[-2.80  0.14  1.21  1.27 -1.68  0.02  2.99  0.77  4.17  0.79  0.37 -1.08
  0.34 -3.47  2.83 -1.60]
The third entry from the right is -3.47
The largest entry -> 4.17
Which number is the 2nd entry from the right? 2.83
The third entry from the left: 1.21
The entry just left of 0.77 is 2.99
The last entry is -1.60
The entry just left of the smallest entry is 0.34
The 2nd entry from the left -> 0.14
Which number is the first entry from the left? -2.80
The third smallest entry: -1.68

a =
 149   137    23    75    77   176    94
 311   176  -168   215   223   369   302
  58    58  -100   389   377    -5   428
-309   114   226   253   225  -489   160
-149   -65   295   -48   -63  -196  -130
-543    44   431   169   124  -784   -14
 696    66  -326    24    56   939   198
-493   172   150   587   527  -801   484
  66    74    82    57    60    66    72
  72    73   319  -372  -359   156  -438
 566   -22  -398   277   299   705   471
 323    10    96  -267  -238   498  -225
 410    44  -228   193   203   509   300
 -52   173   304  -163  -168   -55  -243
 216    82   -91   173   182   247   234
 411   -14   135  -421  -374   643  -369
Report the third entry on the diagonal from the top-right corner.
A: 377
Report the top-left entry.
A: 149
The entry directly below -438 is 471
Report the largest entry.
A: 939
Report the top entry of the column that holds the smallest entry.
A: 176
The first entry in the row that holds the largest entry is 696
The entry directly above -438 -> 72
The top-right entry: 94
Report the last entry, reading row by row.
A: -369
Report the smallest entry in the last column.
A: -438
Report the second entry from the end, reading row by row.
A: 643
Report the entry directly below -359.
A: 299
Report the entry directly above 643.
A: 247
The first entry of the smallest entry's row -> -493
The entry directly above 498: 705
The entry directly below 56 -> 527
The third entry on the main diagonal is -100
Report the minimum.
A: -801
The 2nd entry on the main diagonal: 176
The entry just left of -359 -> -372
The entry just left of the largest entry -> 56
Report the smallest entry in the last row.
A: -421
Report the entry just right of 137.
A: 23
Report the largest entry in the last column.
A: 484
Report the entry directly above -374.
A: 182
Report the entry just left of -326.
A: 66
Report the entry directly below 225.
A: -63
Report the last entry of the largest entry's row.
A: 198
Report the entry in the bottom-left corner.
A: 411
Report the fifth-last entry, reading row by row.
A: 135

Read these off the table that follows.
1) Find the entry just right of the largest entry.
2) Find the top-right entry.
3) Find the last entry in the row that holds the largest entry.
4) Find the last entry in the row that holds the smallest entry.
5) Find the entry directly above 0.177.
6) Find the largest entry in the first row.
7) Find the first entry, reading row by row.
8) Find the entry in the bottom-right corner.
-0.030,-0.042,0.139,0.057,-0.009,-0.019,-0.039,-0.072,-0.007,-0.020,-0.037,0.006
0.031,-0.028,-0.065,-0.028,-0.091,0.056,-0.008,-0.049,-0.025,0.121,0.069,0.011
-0.024,-0.010,0.083,0.106,-0.154,0.017,0.107,-0.010,-0.122,-0.032,0.070,-0.087
-0.099,-0.005,0.177,0.080,-0.021,-0.082,-0.017,-0.026,0.072,-0.071,-0.042,0.012
0.036,0.008,-0.157,-0.029,-0.080,0.035,0.102,0.054,-0.172,-0.050,0.048,-0.120
-0.044,0.004,-0.043,-0.074,0.106,-0.080,-0.078,0.019,0.074,-0.083,-0.104,0.017
1) 0.080
2) 0.006
3) 0.012
4) -0.120
5) 0.083
6) 0.139
7) -0.030
8) 0.017

[[ 28 -16  -1  -2 -16 -19 -43]
 [-20 -12 -14  13  10  -5  -4]
 [-10 -17 -15   4 -32   2 -16]
 [ -8 -16 -13   7 -25  -4 -23]
 [ 33  -3  10 -13 -23 -18 -40]
 [-29  -7 -13   3 -46  10  -7]
 [ -8 -16 -12   9 -16  -7 -23]
 [  2 -15 -10  10  25 -14 -11]
 [-18 -13 -14  11  -7  -3 -10]
 [  5 -16  -8  11  23 -18 -21]
 [-15   8   3   2  22 -10   2]
 [-26   2  -5   1 -39   5 -10]
 [-26  -9 -13  11 -13   0  -8]
 [  8 -19 -10   7   2 -12 -23]
 [-10 -17 -16   2 -21   6  -3]]
Rows and columns are numbered from 0.
The entry in row 2 and column 0 -> -10
Report the entry in the bottom-left corner.
Answer: -10
The top-left entry -> 28
The entry in row 1 and column 1 is -12
Report the entry in row 0 and column 1.
Answer: -16
The entry directly below the largest entry: -29
Report the entry directly below the centre entry.
Answer: 11
Report the entry in row 0 and column 2.
Answer: -1
Report the entry at row 1, column 0.
Answer: -20
The entry directly above the centre entry is 9
Report the bottom-right entry.
Answer: -3
The entry just right of the centre entry is 25
Report the bottom entry of the column that holds the smallest entry.
Answer: -21
Report the minimum.
Answer: -46
Report the entry directly below 13.
Answer: 4
The top entry of the column that holds the smallest entry -> -16
The entry just right of the largest entry is -3
Report the entry directly above the smallest entry.
Answer: -23
The top-right entry is -43
The entry just left of 13 is -14
Report the entry directly below the smallest entry.
Answer: -16
The entry just right of the smallest entry -> 10
The largest entry is 33

Questions about the grid below. Indices start at 0.
1) Give the entry directly above 32.
2) Give the entry just right of the smallest entry.
3) Give the entry directly above the smallest entry.
4) Give the entry at row 0, column 2.
5) Give the entry just left of the smallest entry.
6) Give the entry in row 0 and column 1.
7) Give the bottom-right entry.
8) Give the entry just right of 31.
6,-10,-1,8,3,25,-14,-13,-11,37,-2,1,8,-5
6,24,8,14,-19,-7,25,32,24,2,16,8,-3,37
7,-10,-20,14,-35,-22,-10,-1,-8,24,-14,-14,-10,40
5,13,42,-15,23,15,14,27,16,-11,36,41,-12,-1
8,-11,-22,6,28,-21,-8,-27,-11,-20,-27,-23,25,-12
6,17,16,6,31,26,17,7,15,-2,14,12,23,-16
7,17,-19,21,4,-19,20,2,15,-16,-13,-20,26,15
1) -13
2) -22
3) -19
4) -1
5) 14
6) -10
7) 15
8) 26
